Below is a small trained network, with its code and all its weights. Each question gives an input and a class and asks what happens when units are switched off, that is, made to give their printed mean instead of their output.

import numpy as np


def w(rows, s, z=0):
    codes = np.array(rows[::2]) - 128.0
    scale = np.full(codes.shape[1], s)
    scale[-1] = z or s
    return codes * scale


def norm(h):
    return h / np.sqrt((h * h).mean(-1, keepdims=True) + 1e-5)


def f(y):
    return y / 2 * (1 + np.tanh(0.7978845608 * (y + 0.044715 * y**3)))


def log_softmax(a):
    a = a - a.max(-1, keepdims=True)
    return a - np.log(np.exp(a).sum(-1, keepdims=True))


def net(x, mask):
    res = np.array(x, float).reshape(1, 7) / 4 @ E
    u = 0
    for l in range(4):
        y = f(norm(res) @ A[l][:, :-1].T + A[l][:, -1])
        res = res + np.where(mask[u : u + 13], y, B[l][:, -1]) @ B[l][:, :-1]
        u += 13
    return log_softmax(norm(res)[-1] @ U[:, :-1].T + U[:, -1])


A, B = {}, {}
E = w([
[127,128,122,128,128,129,124,127,125,127,121,127],'x0',
[255,149,109,104,149,18,95,158,47,90,146,114],'x1',
[164,132,122,130,208,143,109,179,150,226,82,142],'x2',
[156,147,73,132,45,161,165,97,55,224,188,108],'x3',
[104,38,92,70,172,186,79,211,121,105,223,78],'x4',
[149,102,73,52,135,100,74,42,209,141,153,130],'x5',
[91,234,64,220,179,122,91,121,156,122,165,52],'x6',
],0.0069)
A[0] = w([
[99,124,218,105,56,90,106,56,104,65,162,34,2],'0.n1',
[172,107,102,157,243,123,128,162,139,255,72,162,38],'0.n2',
[100,166,175,80,191,144,165,155,232,58,72,110,87],'0.n3',
[123,125,172,143,148,93,59,192,169,81,103,176,83],'0.n4',
[143,94,184,29,100,171,156,94,60,96,99,184,125],'0.n5',
[203,141,126,75,155,171,74,6,204,128,167,140,32],'0.n6',
[122,115,90,216,181,76,207,53,135,137,141,74,105],'0.n7',
[167,166,68,107,123,48,101,175,49,79,136,164,71],'0.n8',
[147,112,147,116,129,74,92,95,56,71,189,78,102],'0.n9',
[91,157,146,179,153,176,172,205,47,107,91,151,109],'0.n10',
[170,112,63,149,81,218,172,95,117,187,188,120,202],'0.n11',
[113,171,85,215,158,116,82,115,136,119,137,64,91],'0.n12',
[158,126,71,127,104,171,140,105,117,174,99,95,85],'0.n13',
],0.0053,0.0038)
B[0] = w([
[126,161,213,143,149,150,93,76,102,127,191,207,143],'0.n1',
[109,109,243,109,197,184,32,43,22,153,213,179,193],'0.n2',
[126,52,101,233,89,104,95,130,144,118,105,108,200],'0.n3',
[159,77,130,176,72,93,80,111,100,130,152,85,174],'0.n4',
[80,135,53,143,178,106,139,169,113,147,109,197,216],'0.n5',
[2,116,172,84,164,13,180,137,33,171,89,8,168],'0.n6',
[121,141,149,93,81,113,122,155,144,146,128,204,158],'0.n7',
[141,70,146,186,206,143,248,77,198,98,84,97,206],'0.n8',
[136,82,134,148,212,206,135,110,123,141,124,143,197],'0.n9',
[75,104,158,56,138,38,136,92,146,162,144,49,211],'0.n10',
[118,57,122,198,125,97,60,152,166,72,76,95,254],'0.n11',
[103,101,93,124,175,100,192,188,144,146,201,235,194],'0.n12',
[142,95,152,169,114,114,152,117,138,135,135,168,139],'0.n13',
],0.0069,0.0038)
A[1] = w([
[155,126,88,29,133,110,92,40,217,166,164,103,70],'1.n1',
[134,118,115,88,126,183,82,196,120,142,147,108,76],'1.n2',
[164,108,70,148,65,159,155,112,75,183,160,127,61],'1.n3',
[251,202,117,111,169,81,151,122,67,89,149,115,4],'1.n4',
[161,169,172,121,148,162,109,183,151,191,106,140,58],'1.n5',
[116,182,195,146,125,164,180,203,58,129,120,77,63],'1.n6',
[193,110,136,119,139,73,113,156,109,108,175,102,80],'1.n7',
[128,134,85,128,81,132,178,77,81,218,191,93,95],'1.n8',
[70,131,172,139,68,176,97,94,154,114,160,102,69],'1.n9',
[199,122,94,144,80,178,144,122,118,226,160,86,74],'1.n10',
[109,111,117,184,80,113,157,81,84,2,135,99,64],'1.n11',
[98,242,48,160,184,152,118,125,134,100,148,100,22],'1.n12',
[79,171,89,92,103,162,163,74,81,4,160,165,95],'1.n13',
],0.0065,0.0036)
B[1] = w([
[36,158,134,100,127,38,175,129,1,133,114,39,181],'1.n1',
[187,135,142,110,85,147,129,101,95,89,215,123,168],'1.n2',
[119,94,182,183,148,31,3,167,166,72,41,176,149],'1.n3',
[189,63,79,151,170,184,195,61,182,171,102,69,214],'1.n4',
[120,152,131,86,144,103,123,81,66,157,180,140,123],'1.n5',
[36,66,193,72,129,34,111,119,84,132,87,46,168],'1.n6',
[82,131,85,205,121,185,191,56,169,122,51,116,201],'1.n7',
[105,92,159,195,155,66,57,160,188,75,78,129,177],'1.n8',
[197,74,102,142,179,168,203,101,123,133,147,127,175],'1.n9',
[128,66,196,186,87,125,48,91,153,51,153,122,151],'1.n10',
[140,88,194,132,141,124,72,90,71,190,200,134,252],'1.n11',
[168,166,188,184,90,53,218,222,172,178,218,227,161],'1.n12',
[135,151,181,115,234,164,61,73,28,212,213,179,176],'1.n13',
],0.0058,0.0028)
A[2] = w([
[122,124,137,120,150,98,110,144,155,186,133,161,21],'2.n1',
[210,135,93,123,135,139,173,101,118,102,131,95,16],'2.n2',
[111,107,115,105,136,143,142,192,120,129,173,73,70],'2.n3',
[153,120,126,66,72,126,143,130,108,113,89,184,74],'2.n4',
[102,169,173,98,106,89,172,165,82,110,115,49,6],'2.n5',
[96,170,135,124,121,65,171,67,164,149,103,137,147],'2.n6',
[137,100,131,169,97,88,73,145,177,83,110,154,10],'2.n7',
[129,69,151,100,132,160,133,109,111,132,81,126,152],'2.n8',
[74,155,112,119,96,255,175,99,204,154,96,118,28],'2.n9',
[122,110,77,171,115,168,170,108,73,196,129,123,102],'2.n10',
[174,227,188,144,80,130,122,93,127,150,54,159,94],'2.n11',
[160,144,152,108,183,156,82,150,154,188,87,98,58],'2.n12',
[16,112,134,155,76,197,146,107,160,173,145,134,97],'2.n13',
],0.0084,0.0022)
B[2] = w([
[132,166,141,66,116,88,139,171,58,136,219,130,151],'2.n1',
[186,74,135,90,161,143,223,103,145,121,89,81,163],'2.n2',
[120,183,103,78,65,152,133,110,80,90,79,89,212],'2.n3',
[111,136,110,123,98,103,143,203,155,170,215,180,150],'2.n4',
[20,106,77,87,157,111,163,113,71,161,122,89,166],'2.n5',
[74,93,67,65,146,183,112,176,72,73,172,32,240],'2.n6',
[164,91,128,176,92,114,71,168,197,112,129,100,174],'2.n7',
[125,255,51,202,145,82,158,121,166,139,142,145,248],'2.n8',
[247,106,125,132,185,127,204,137,85,124,109,78,155],'2.n9',
[143,140,122,145,168,99,93,90,193,84,67,164,174],'2.n10',
[178,117,96,64,73,239,64,182,126,62,190,59,207],'2.n11',
[122,119,145,156,122,148,116,45,141,142,200,128,158],'2.n12',
[255,116,125,146,214,62,179,81,117,124,101,116,253],'2.n13',
],0.0078,0.0039)
A[3] = w([
[139,162,199,117,151,151,47,57,70,181,168,178,109],'3.n1',
[94,120,115,158,100,102,153,74,118,63,163,160,4],'3.n2',
[123,164,169,129,162,179,83,125,129,196,146,115,62],'3.n3',
[56,123,191,162,115,104,171,149,94,174,64,104,19],'3.n4',
[89,146,119,185,154,103,112,109,159,118,181,58,97],'3.n5',
[119,115,208,145,135,100,35,155,213,86,90,119,69],'3.n6',
[116,48,147,122,119,87,113,169,114,109,108,136,158],'3.n7',
[158,135,90,61,105,199,149,118,150,105,148,87,161],'3.n8',
[130,177,74,93,101,236,126,187,93,77,145,89,83],'3.n9',
[125,196,96,127,101,73,201,220,174,155,208,197,31],'3.n10',
[125,87,109,57,102,126,157,180,129,179,87,255,74],'3.n11',
[97,148,150,87,93,60,127,119,132,152,108,90,170],'3.n12',
[152,138,98,96,115,183,68,130,103,80,119,84,187],'3.n13',
],0.0089,0.0024)
B[3] = w([
[108,113,233,140,160,193,132,70,63,108,185,199,221],'3.n1',
[131,161,201,78,153,152,108,83,77,212,162,195,144],'3.n2',
[122,111,175,92,112,125,169,66,70,89,150,188,152],'3.n3',
[49,99,26,33,131,151,94,81,161,137,132,99,174],'3.n4',
[135,190,134,84,57,88,177,140,102,176,70,208,254],'3.n5',
[128,93,129,208,12,107,53,70,90,172,100,162,181],'3.n6',
[131,211,127,154,88,75,98,91,157,171,124,102,195],'3.n7',
[116,91,174,155,87,234,136,199,169,116,93,136,181],'3.n8',
[143,135,99,39,81,197,63,159,219,126,107,145,190],'3.n9',
[167,230,58,124,107,98,199,197,188,153,182,206,181],'3.n10',
[117,254,120,165,126,92,194,160,156,157,178,144,161],'3.n11',
[6,80,119,77,136,119,101,174,123,120,92,84,169],'3.n12',
[77,159,195,156,86,190,95,176,167,94,120,182,201],'3.n13',
],0.0072,0.0059)
U = w([
[214,76,109,149,220,126,210,88,149,121,72,81,195],'0',
[113,126,208,108,173,163,96,65,55,157,189,193,212],'1',
[22,128,85,44,131,61,118,126,102,156,86,74,135],'2',
[137,112,132,214,57,60,45,120,157,142,85,153,7],'3',
[146,217,84,114,129,86,191,194,171,159,166,202,21],'4',
[128,117,129,76,88,248,81,192,174,89,110,121,145],'5',
],0.016,0.0013)

Each question gives the input, the list of numbers given to net, and the class t.
The units are the neurons (one row each of A and B). Each row of codes is followed by its name. A weight is (code - 128) times the scale printed after its matrix; where a second scale follows, it is the last column's (A, B and U).
mask holds one flag per neuron, layer by layer. A switched-off neuron (its flag False) gives its mean, the last column of its row in B, instead of its output. The means were averaged over made-up inputs and are rounded, as every weight is.
A unit's drop is (log p(t) with every unit on - log p(t) with that unit switched off) / (log p(t) with every unit on - log p(t) with every unit switched off).
The circuit of an input: a set's keep is (log p(t) with only the set's units on - log p(t) with every unit switched off) / (log p(t) with every unit on - log p(t) with every unit switched off). Starting from the 12 units with the biggest drops (on a tie, the unit counted first), units are removed one at a time, each time the one whose removal leaves the highest keep (on an exact tie, the one counted first), for as long as the keep stays at least 0.8.
circuit, biggest first: the units of the circuit, biggest drop first
top k neurons: the k neurons with the biggest drops, biggest first
top k neurons in layer l: the k neurons of layer l with the biggest drops, biggest first
input [-8,-7,-2,-2,-2,5,-8], class 4: circuit, biggest first	(0.n5 3.n11)
input [0,-4,6,4,7,-8,-5], class 2: top 3 neurons	(1.n6 0.n10 2.n11)
input [-2,4,-6,-1,-4,4,6], class 1: top 2 neurons	(1.n13 0.n1)
input [6,2,-7,-2,2,4,-8], class 4: circuit, biggest first	(0.n5 3.n11)
input [6,-8,-4,8,1,-7,4], class 0: top 2 neurons	(2.n13 1.n9)
input [8,7,3,2,-7,-5,2], class 0: circuit, biggest first	(1.n4)
input [7,0,0,-2,3,3,-3], class 2: top 3 neurons in layer 1	(1.n1 1.n9 1.n4)
input [-4,-5,-4,0,1,-6,5], class 2: top 2 neurons	(1.n6 0.n10)
input [2,-2,-1,-7,-7,7,-8], class 4: circuit, biggest first	(2.n4 3.n11)
input [8,6,7,0,-8,3,-3], class 5: top 2 neurons in layer 1	(1.n11 1.n13)
input [-2,-7,-8,-4,-1,3,2], class 1: top 2 neurons in layer 0	(0.n1 0.n8)
input [-1,7,-5,-7,-5,-1,-2], class 0: top 3 neurons	(1.n4 0.n11 2.n2)
input [-3,-6,8,-1,6,5,-8], class 1: circuit, biggest first	(0.n2 2.n12)
input [5,7,5,3,5,-8,2], class 2: top 2 neurons	(1.n6 0.n10)
input [-4,-3,7,5,1,7,2], class 1: top 2 neurons	(0.n2 3.n1)
input [-7,2,-4,5,3,1,1], class 3: circuit, biggest first	(1.n3)
input [1,2,-5,6,-1,-7,-8], class 4: top 3 neurons	(0.n5 2.n4 0.n6)
input [2,-8,-7,-2,4,-2,-2], class 0: top 2 neurons	(2.n13 2.n9)
input [6,-6,7,-8,4,3,3], class 3: top 2 neurons	(0.n3 3.n6)
input [-4,3,2,3,7,8,-7], class 2: circuit, biggest first	(1.n1)
input [-3,-8,-7,-4,-3,-1,-7], class 0: top 2 neurons	(2.n13 2.n9)
input [-5,-6,4,-8,8,6,-5], class 3: circuit, biggest first	(0.n3 2.n6 3.n6)
input [8,-7,-3,2,-3,2,-8], class 4: top 2 neurons	(2.n4 0.n5)
input [-2,7,3,-8,5,-3,2], class 3: top 3 neurons	(3.n6 0.n3 2.n13)
input [4,1,1,-4,-1,-2,5], class 4: top 3 neurons	(0.n12 0.n11 3.n10)
input [6,-1,2,-6,-6,-2,-8], class 4: top 2 neurons	(2.n4 0.n11)
input [-6,-8,2,-2,5,-4,7], class 0: circuit, biggest first	(2.n13)
input [5,5,-1,2,-3,-7,-8], class 4: top 2 neurons in layer 2	(2.n4 2.n8)
input [6,5,6,7,-2,1,1], class 3: top 2 neurons in layer 1	(1.n10 1.n3)
input [4,-5,-5,7,4,-6,-4], class 3: top 2 neurons in layer 0	(0.n6 0.n8)
